Here is a tiny trained network, its code and every weight. The questions are about switching its units off for an input and a class, where a switched-off unit gives its printed mean instead of its output.

import numpy as np


def w(rows, s, z=0):
    codes = np.array(rows[::2]) - 128.0
    scale = np.full(codes.shape[1], s)
    scale[-1] = z or s
    return codes * scale


def norm(h):
    return h / np.sqrt((h * h).mean(-1, keepdims=True) + 1e-5)


def f(y):
    return np.maximum(y, 0)


def log_softmax(a):
    a = a - a.max(-1, keepdims=True)
    return a - np.log(np.exp(a).sum(-1, keepdims=True))


def net(x, mask):
    res = np.array(x, float).reshape(1, 5) / 4 @ E
    u = 0
    for l in range(2):
        y = f(norm(res) @ A[l][:, :-1].T + A[l][:, -1])
        res = res + np.where(mask[u : u + 10], y, B[l][:, -1]) @ B[l][:, :-1]
        u += 10
    return log_softmax(norm(res)[-1] @ U[:, :-1].T + U[:, -1])


A, B = {}, {}
E = w([
[51,130,227,209,104,60,196],'x0',
[134,122,126,128,127,125,130],'x1',
[81,28,95,41,121,251,112],'x2',
[162,95,122,127,112,112,145],'x3',
[76,46,48,168,222,78,120],'x4',
],0.0017)
A[0] = w([
[97,143,147,54,77,219,139,161],'L0N0',
[68,102,154,23,157,83,177,26],'L0N1',
[107,155,197,90,98,132,152,128],'L0N2',
[30,128,107,66,168,184,79,179],'L0N3',
[68,70,159,117,106,149,141,32],'L0N4',
[167,87,122,123,145,146,175,219],'L0N5',
[68,50,181,99,107,180,165,56],'L0N6',
[168,190,45,147,115,132,124,58],'L0N7',
[33,56,200,131,105,167,195,4],'L0N8',
[45,106,83,69,251,130,87,128],'L0N9',
],0.003,0.0015)
B[0] = w([
[167,151,143,143,169,120,197,251],'L0N0',
[116,190,81,89,144,108,119,145],'L0N1',
[145,132,153,108,74,100,187,196],'L0N2',
[146,57,132,120,79,73,159,231],'L0N3',
[173,169,111,126,118,104,56,162],'L0N4',
[67,109,122,123,91,124,142,193],'L0N5',
[228,183,59,133,168,158,99,193],'L0N6',
[184,189,65,253,129,122,127,169],'L0N7',
[191,246,65,216,151,91,23,196],'L0N8',
[133,65,96,126,53,105,151,237],'L0N9',
],0.0037,0.0023)
A[1] = w([
[197,202,176,190,74,195,137,118],'L1N0',
[23,92,160,178,179,107,144,159],'L1N1',
[150,78,4,139,221,76,68,108],'L1N2',
[170,139,161,36,160,102,182,92],'L1N3',
[117,138,147,36,158,213,109,14],'L1N4',
[199,251,156,112,100,145,115,15],'L1N5',
[161,145,94,46,87,114,121,255],'L1N6',
[152,126,167,22,103,199,154,78],'L1N7',
[106,123,249,121,48,132,135,79],'L1N8',
[237,202,124,86,111,162,121,62],'L1N9',
],0.0043,0.00077)
B[1] = w([
[119,56,65,56,124,203,99,246],'L1N0',
[189,92,214,104,201,182,158,170],'L1N1',
[97,254,173,119,64,143,75,252],'L1N2',
[84,186,161,213,136,78,114,167],'L1N3',
[49,191,192,206,119,25,135,154],'L1N4',
[118,76,61,56,103,180,120,245],'L1N5',
[127,115,165,127,201,180,185,207],'L1N6',
[171,142,180,203,195,47,132,189],'L1N7',
[75,228,80,171,56,70,6,175],'L1N8',
[97,35,151,146,183,111,179,245],'L1N9',
],0.0038,0.0041)
U = w([
[171,38,39,27,121,238,141,3],'0',
[102,250,112,145,60,91,28,105],'1',
[166,106,246,185,254,99,204,227],'2',
],0.0081,0.00025)

Each question gives the input, the list of numbers given to net, and the class t.
The units are the neurons (one row each of A and B). Each row of codes is followed by its name. A weight is (code - 128) times the scale printed after its matrix; where a second scale follows, it is the last column's (A, B and U).
mask holds one flag per neuron, layer by layer. A switched-off neuron (its flag False) gives its mean, the last column of its row in B, instead of its output. The means were averaged over made-up inputs and are rounded, as every weight is.
A unit's drop is (log p(t) with every unit on - log p(t) with that unit switched off) / (log p(t) with every unit on - log p(t) with every unit switched off).
The circuit of an input: a set's keep is (log p(t) with only the set's units on - log p(t) with every unit switched off) / (log p(t) with every unit on - log p(t) with every unit switched off). Starting from the 12 units with the biggest drops (on a tie, the unit counted first), units are removed one at a time, each time the one whose removal leaves the highest keep (on an exact tie, the one counted first), for as long as the keep stays at least 0.8.
circuit, biggest first: the units of the circuit, biggest drop first
unit that matters most: the unit with the biggest drop
top k neurons: the k neurons with the biggest drops, biggest first
k most important neurons of layer l: the k neurons of layer l with the biggest drops, biggest first
drop when u is switched off: that unit's drop, to one decimal
input [8,-1,7,-8,-8], class 0: unit that matters most	L0N8
input [0,7,1,-2,-2], class 2: 2 most important neurons of layer 1	L1N3, L1N7
input [-1,2,-2,0,-8], class 0: top 4 neurons	L1N0, L1N5, L1N2, L1N9
input [5,4,7,-1,8], class 1: circuit, biggest first	L1N2, L0N8
input [1,3,5,-1,3], class 1: circuit, biggest first	L1N2, L1N0
input [6,-6,1,7,-5], class 0: 3 most important neurons of layer 0	L0N8, L0N6, L0N3
input [-1,4,2,-5,-6], class 2: top 3 neurons	L1N7, L0N8, L1N3
input [0,7,-1,5,8], class 1: 4 most important neurons of layer 1	L1N2, L1N9, L1N6, L1N0
input [0,6,-7,0,0], class 0: top 2 neurons	L1N2, L1N8
input [-1,8,-1,-5,4], class 1: top 2 neurons	L1N2, L1N0
input [6,-4,5,0,-8], class 0: top 2 neurons	L0N6, L0N8
input [-7,-1,2,1,-6], class 2: 2 most important neurons of layer 1	L1N7, L1N4
input [6,-1,5,0,8], class 1: drop when L1N2 is switched off	0.2
input [-6,1,-2,4,8], class 1: circuit, biggest first	L1N2
input [-6,3,-5,7,4], class 1: drop when L1N2 is switched off	0.3
input [-1,8,-5,-5,-7], class 0: drop when L1N0 is switched off	0.2
input [-6,7,2,-1,-2], class 2: drop when L1N7 is switched off	0.0
